Below is a small trained network, with its code and all its weights. Each question gives an input and a class and asks what happens when units are switched off, that is, made to give their printed mean instead of their output.

import numpy as np


def w(rows, s, z=0):
    codes = np.array(rows[::2]) - 128.0
    scale = np.full(codes.shape[1], s)
    scale[-1] = z or s
    return codes * scale


def f(y):
    return np.maximum(y, 0)


def log_softmax(a):
    a = a - a.max(-1, keepdims=True)
    return a - np.log(np.exp(a).sum(-1, keepdims=True))


def net(x, mask):
    res = np.array(x, float).reshape(1, 5) / 4 @ E
    y = f(res @ A[0][:, :-1].T + A[0][:, -1])
    res = res + np.where(mask, y, B[0][:, -1]) @ B[0][:, :-1]
    return log_softmax(res[-1] @ U[:, :-1].T + U[:, -1])


A, B = {}, {}
E = w([
[195,39,42,43,172,178,211,48,217],'x0',
[24,76,62,244,253,189,210,193,68],'x1',
[115,32,61,218,48,127,32,33,81],'x2',
[24,147,180,168,223,55,101,39,242],'x3',
[231,95,201,192,197,253,30,178,205],'x4',
],0.0052)
A[0] = w([
[75,196,186,179,97,84,71,179,80,59],'neuron 1',
[131,175,193,187,104,143,49,188,93,91],'neuron 2',
[51,131,42,81,80,31,185,58,68,100],'neuron 3',
[98,203,135,58,150,71,224,178,124,104],'neuron 4',
[34,89,58,219,216,152,198,171,94,56],'neuron 5',
[188,181,180,29,38,50,58,51,167,15],'neuron 6',
[60,188,124,123,89,30,146,147,40,118],'neuron 7',
[160,82,99,92,163,169,156,70,207,195],'neuron 8',
[191,115,66,84,72,161,177,185,58,253],'neuron 9',
[112,181,111,33,33,18,160,50,113,90],'neuron 10',
[102,72,98,186,91,116,58,60,127,83],'neuron 11',
[108,81,90,178,88,120,71,62,99,71],'neuron 12',
[69,190,161,177,96,62,87,138,85,127],'neuron 13',
[169,177,212,114,196,186,143,209,191,112],'neuron 14',
[20,163,173,171,213,44,89,27,254,130],'neuron 15',
[221,135,217,108,93,177,28,111,202,122],'neuron 16',
[159,81,152,196,130,185,43,97,148,106],'neuron 17',
[149,71,52,67,138,150,198,57,179,14],'neuron 18',
[110,74,88,192,84,112,78,62,101,79],'neuron 19',
[67,188,194,179,111,85,77,182,86,77],'neuron 20',
[106,221,194,76,191,92,182,184,180,77],'neuron 21',
[120,78,66,81,136,117,183,61,178,77],'neuron 22',
[109,75,84,179,81,116,73,62,105,71],'neuron 23',
],0.0058,0.0033)
B[0] = w([
[234,76,60,45,193,62,140,148,213,184],'neuron 1',
[198,101,35,74,165,101,58,157,183,181],'neuron 2',
[93,189,65,156,155,220,57,66,30,220],'neuron 3',
[151,208,114,63,86,228,174,31,46,195],'neuron 4',
[129,32,208,186,208,62,223,178,51,208],'neuron 5',
[118,26,234,166,195,66,246,193,59,219],'neuron 6',
[154,111,53,129,183,135,33,136,139,203],'neuron 7',
[156,99,58,113,140,97,69,170,171,214],'neuron 8',
[42,141,103,178,65,106,52,207,143,220],'neuron 9',
[56,74,175,221,217,148,90,133,18,223],'neuron 10',
[170,169,121,55,71,190,214,94,92,181],'neuron 11',
[182,170,149,49,81,180,229,76,96,174],'neuron 12',
[188,89,56,80,154,95,83,164,179,192],'neuron 13',
[139,194,89,85,102,232,135,51,31,188],'neuron 14',
[13,118,41,158,2,184,76,238,118,254],'neuron 15',
[52,65,186,218,207,127,125,172,20,214],'neuron 16',
[123,193,104,102,126,218,113,66,45,189],'neuron 17',
[233,80,37,52,193,55,68,155,220,184],'neuron 18',
[167,157,164,52,83,175,226,86,96,179],'neuron 19',
[223,78,61,46,183,87,149,137,193,185],'neuron 20',
[160,176,131,52,71,200,216,80,89,191],'neuron 21',
[183,82,44,80,173,80,64,173,191,184],'neuron 22',
[185,163,155,43,89,178,227,84,103,176],'neuron 23',
],0.006,0.0079)
U = w([
[249,83,52,21,207,27,43,136,239,53],'0',
[189,225,172,20,53,214,247,21,89,56],'1',
[79,165,115,199,182,190,23,99,66,178],'2',
[70,27,232,240,241,32,242,189,74,68],'3',
[31,140,83,166,24,140,48,220,138,219],'4',
[81,197,163,220,55,40,60,81,194,228],'5',
[135,250,250,243,32,9,183,6,253,2],'6',
[134,247,250,236,30,12,189,13,254,2],'7',
],0.0065,0.0061)

Each question gives the input, the list of numbers given to net, and the class t.
The units are the neurons (one row each of A and B). Each row of codes is followed by its name. A weight is (code - 128) times the scale printed after its matrix; where a second scale follows, it is the last column's (A, B and U).
mask holds one flag per neuron, in row order. A switched-off neuron (its flag False) gives its mean, the last column of its row in B, instead of its output. The means were averaged over made-up inputs and are rounded, as every weight is.
A unit's drop is (log p(t) with every unit on - log p(t) with that unit switched off) / (log p(t) with every unit on - log p(t) with every unit switched off).
The circuit of an input: a set's keep is (log p(t) with only the set's units on - log p(t) with every unit switched off) / (log p(t) with every unit on - log p(t) with every unit switched off). Starting from the 12 units with the biggest drops (on a tie, the unit counted first), units are removed one at a time, each time the one whose removal leaves the highest keep (on an exact tie, the one counted first), for as long as the keep stays at least 0.8.
circuit, biggest first: the units of the circuit, biggest drop first
unit that matters most: the unit with the biggest drop
k most important neurons: the k neurons with the biggest drops, biggest first
drop of u: that unit's drop, to one decimal
input [2,-8,8,-2,-2], class 1: 3 most important neurons -> [neuron 23; neuron 12; neuron 11]
input [-8,2,6,6,6], class 0: 3 most important neurons -> [neuron 1; neuron 20; neuron 2]
input [3,8,5,-7,-6], class 3: circuit, biggest first -> [neuron 5]
input [-2,-7,6,-6,3], class 3: circuit, biggest first -> [neuron 16; neuron 6]
input [0,-2,6,8,1], class 4: 2 most important neurons -> [neuron 15; neuron 4]
input [1,-2,2,-3,-7], class 2: 3 most important neurons -> [neuron 3; neuron 10; neuron 15]
input [-5,7,-8,1,7], class 1: circuit, biggest first -> [neuron 14; neuron 21]
input [2,-6,-5,-3,0], class 3: circuit, biggest first -> [neuron 6; neuron 16]
input [-3,6,0,-4,0], class 3: 2 most important neurons -> [neuron 5; neuron 15]
input [0,-7,-5,4,-5], class 3: 2 most important neurons -> [neuron 6; neuron 10]
input [3,-2,-2,-2,6], class 2: circuit, biggest first -> [neuron 16; neuron 14]
input [5,8,-5,-8,-8], class 2: 3 most important neurons -> [neuron 3; neuron 4; neuron 6]
input [1,-7,1,4,3], class 3: 2 most important neurons -> [neuron 6; neuron 16]
input [6,-8,-1,8,7], class 3: circuit, biggest first -> [neuron 16]
input [7,6,6,-6,5], class 0: 2 most important neurons -> [neuron 18; neuron 15]
input [6,-5,7,-3,-8], class 2: 2 most important neurons -> [neuron 10; neuron 3]
input [-4,3,-8,-6,7], class 1: 2 most important neurons -> [neuron 14; neuron 21]
input [2,-6,-6,7,4], class 4: 3 most important neurons -> [neuron 15; neuron 16; neuron 5]
input [-7,6,-4,8,-2], class 4: 3 most important neurons -> [neuron 15; neuron 18; neuron 22]
input [3,6,-8,-8,8], class 1: unit that matters most -> neuron 14
input [7,-8,-6,0,-2], class 3: 3 most important neurons -> [neuron 6; neuron 10; neuron 16]
input [-4,-8,-3,-3,-5], class 3: 2 most important neurons -> [neuron 6; neuron 10]
input [-2,5,5,-4,-2], class 1: drop of neuron 19 -> 0.3
input [4,-6,-6,5,6], class 1: drop of neuron 8 -> -0.3
input [2,0,-1,0,1], class 5: drop of neuron 22 -> 0.1
input [5,-5,6,-1,1], class 1: drop of neuron 2 -> 0.2
input [5,-6,6,7,-8], class 2: circuit, biggest first -> [neuron 3]
